Below are the code and all the weights of a small trained network. Each question names an input and a class and asks about switching units off, where a switched-off unit gives its printed mean instead of its output.

import numpy as np


def w(rows, s, z=0):
    codes = np.array(rows[::2]) - 128.0
    scale = np.full(codes.shape[1], s)
    scale[-1] = z or s
    return codes * scale


def norm(h):
    return h / np.sqrt((h * h).mean(-1, keepdims=True) + 1e-5)


def f(y):
    return np.maximum(y, 0)


def log_softmax(a):
    a = a - a.max(-1, keepdims=True)
    return a - np.log(np.exp(a).sum(-1, keepdims=True))


def net(x, mask):
    res = np.array(x, float).reshape(1, 2) / 4 @ E
    u = 0
    for l in range(2):
        y = f(norm(res) @ A[l][:, :-1].T + A[l][:, -1])
        res = res + np.where(mask[u : u + 11], y, B[l][:, -1]) @ B[l][:, :-1]
        u += 11
    return log_softmax(norm(res)[-1] @ U[:, :-1].T + U[:, -1])


A, B = {}, {}
E = w([
[135,78,63,254,125,88,81,72,130,129,175],'x0',
[86,35,178,156,130,130,84,201,56,139,102],'x1',
],0.0053)
A[0] = w([
[137,157,123,139,126,164,116,111,115,165,112,93],'0.n1',
[167,146,125,124,119,94,106,148,102,114,114,100],'0.n2',
[106,103,126,113,204,135,116,139,176,93,146,88],'0.n3',
[127,43,117,252,163,63,79,77,137,126,208,181],'0.n4',
[122,134,115,99,137,124,105,120,96,91,153,120],'0.n5',
[188,225,89,103,156,120,201,75,230,102,160,253],'0.n6',
[175,142,127,170,145,149,155,126,98,138,72,108],'0.n7',
[135,98,130,106,85,144,171,111,93,110,172,93],'0.n8',
[92,127,124,131,126,141,105,100,151,98,73,121],'0.n9',
[102,124,236,62,232,225,182,219,115,145,84,187],'0.n10',
[124,188,147,69,51,138,142,95,169,131,122,85],'0.n11',
],0.002,0.0032)
B[0] = w([
[140,127,106,144,139,125,136,130,114,130,123,128],'0.n1',
[114,139,117,119,132,129,142,138,148,118,123,128],'0.n2',
[136,132,129,120,129,135,119,130,106,146,124,128],'0.n3',
[76,78,135,65,117,137,184,170,173,121,78,234],'0.n4',
[116,127,129,118,118,127,126,117,111,102,127,128],'0.n5',
[139,104,108,122,82,138,52,176,3,143,77,254],'0.n6',
[120,137,109,120,139,136,128,140,136,130,144,128],'0.n7',
[117,125,133,126,100,148,118,104,130,137,126,128],'0.n8',
[125,127,128,135,136,114,152,133,109,119,141,128],'0.n9',
[93,41,80,177,120,93,134,117,176,119,126,226],'0.n10',
[93,85,112,148,160,110,104,113,140,134,147,156],'0.n11',
],0.0041,0.0047)
A[1] = w([
[121,133,139,120,150,144,156,119,157,128,136,19],'1.n1',
[133,115,127,204,143,121,119,81,146,125,176,35],'1.n2',
[110,100,104,136,104,102,121,153,108,137,94,222],'1.n3',
[182,255,94,119,131,125,147,40,165,125,156,67],'1.n4',
[142,118,111,217,149,103,117,74,160,131,203,15],'1.n5',
[107,112,130,147,143,106,155,118,178,117,132,102],'1.n6',
[130,129,139,126,133,143,123,106,124,126,135,113],'1.n7',
[131,165,191,70,149,156,185,150,158,132,130,2],'1.n8',
[123,162,210,66,156,147,156,154,159,120,115,21],'1.n9',
[109,111,158,120,153,148,170,134,196,116,127,66],'1.n10',
[110,119,169,141,180,144,98,127,90,128,146,75],'1.n11',
],0.0075,0.0018)
B[1] = w([
[141,130,136,118,115,123,116,119,120,134,122,129],'1.n1',
[86,169,121,59,123,121,164,110,161,115,89,176],'1.n2',
[176,208,118,112,140,145,131,99,130,129,166,255],'1.n3',
[132,44,242,213,160,156,57,254,21,168,151,223],'1.n4',
[76,150,106,43,117,103,206,100,199,95,86,191],'1.n5',
[159,163,111,80,107,155,116,104,116,133,123,150],'1.n6',
[125,130,110,126,132,128,144,135,123,145,136,128],'1.n7',
[67,118,48,138,115,77,185,48,197,85,110,181],'1.n8',
[107,123,76,164,114,91,123,72,181,122,149,193],'1.n9',
[167,152,102,139,119,133,106,98,111,134,156,151],'1.n10',
[159,179,155,148,115,102,143,135,106,136,111,157],'1.n11',
],0.0059,0.0067)
U = w([
[59,107,81,92,102,84,180,69,244,103,88,169],'0',
[119,84,224,176,123,122,91,223,42,145,114,158],'1',
[239,199,96,87,123,185,109,73,116,139,186,144],'2',
[174,133,203,183,204,168,129,85,215,124,149,20],'3',
[177,133,248,171,204,163,125,71,234,129,160,2],'4',
],0.011,0.0048)

Each question gives the input, the list of numbers given to net, and the class t.
The units are the neurons (one row each of A and B). Each row of codes is followed by its name. A weight is (code - 128) times the scale printed after its matrix; where a second scale follows, it is the last column's (A, B and U).
mask holds one flag per neuron, layer by layer. A switched-off neuron (its flag False) gives its mean, the last column of its row in B, instead of its output. The means were averaged over made-up inputs and are rounded, as every weight is.
A unit's drop is (log p(t) with every unit on - log p(t) with that unit switched off) / (log p(t) with every unit on - log p(t) with every unit switched off).
The circuit of an input: a set's keep is (log p(t) with only the set's units on - log p(t) with every unit switched off) / (log p(t) with every unit on - log p(t) with every unit switched off). Starting from the 12 units with the biggest drops (on a tie, the unit counted first), units are removed one at a time, each time the one whose removal leaves the highest keep (on an exact tie, the one counted first), for as long as the keep stays at least 0.8.
units of the circuit, in order: the units of the circuit, biggest drop first
most important unit: the unit with the biggest drop
top k neurons: the k neurons with the biggest drops, biggest first
k most important neurons of layer l: the k neurons of layer l with the biggest drops, biggest first
drop when u is switched off: that unit's drop, to one decimal
input [-2,-7], class 1: units of the circuit, in order -> (1.n4)
input [8,8], class 0: units of the circuit, in order -> (1.n4 1.n5)
input [6,6], class 0: top 2 neurons -> (1.n4 0.n6)
input [0,-3], class 2: top 2 neurons -> (0.n6 1.n4)
input [4,2], class 0: top 2 neurons -> (0.n6 1.n4)
input [2,-4], class 1: top 2 neurons -> (0.n10 1.n4)
input [1,-4], class 1: top 2 neurons -> (0.n10 1.n4)
input [-6,-8], class 1: top 2 neurons -> (1.n4 0.n4)
input [-6,6], class 0: 2 most important neurons of layer 1 -> (1.n4 1.n9)
input [-3,-1], class 2: 3 most important neurons of layer 0 -> (0.n10 0.n4 0.n6)
input [4,3], class 0: drop when 0.n6 is switched off -> 2.1
input [1,2], class 2: drop when 1.n4 is switched off -> 0.4
input [0,-4], class 1: drop when 0.n4 is switched off -> 0.1
input [2,1], class 2: most important unit -> 0.n4
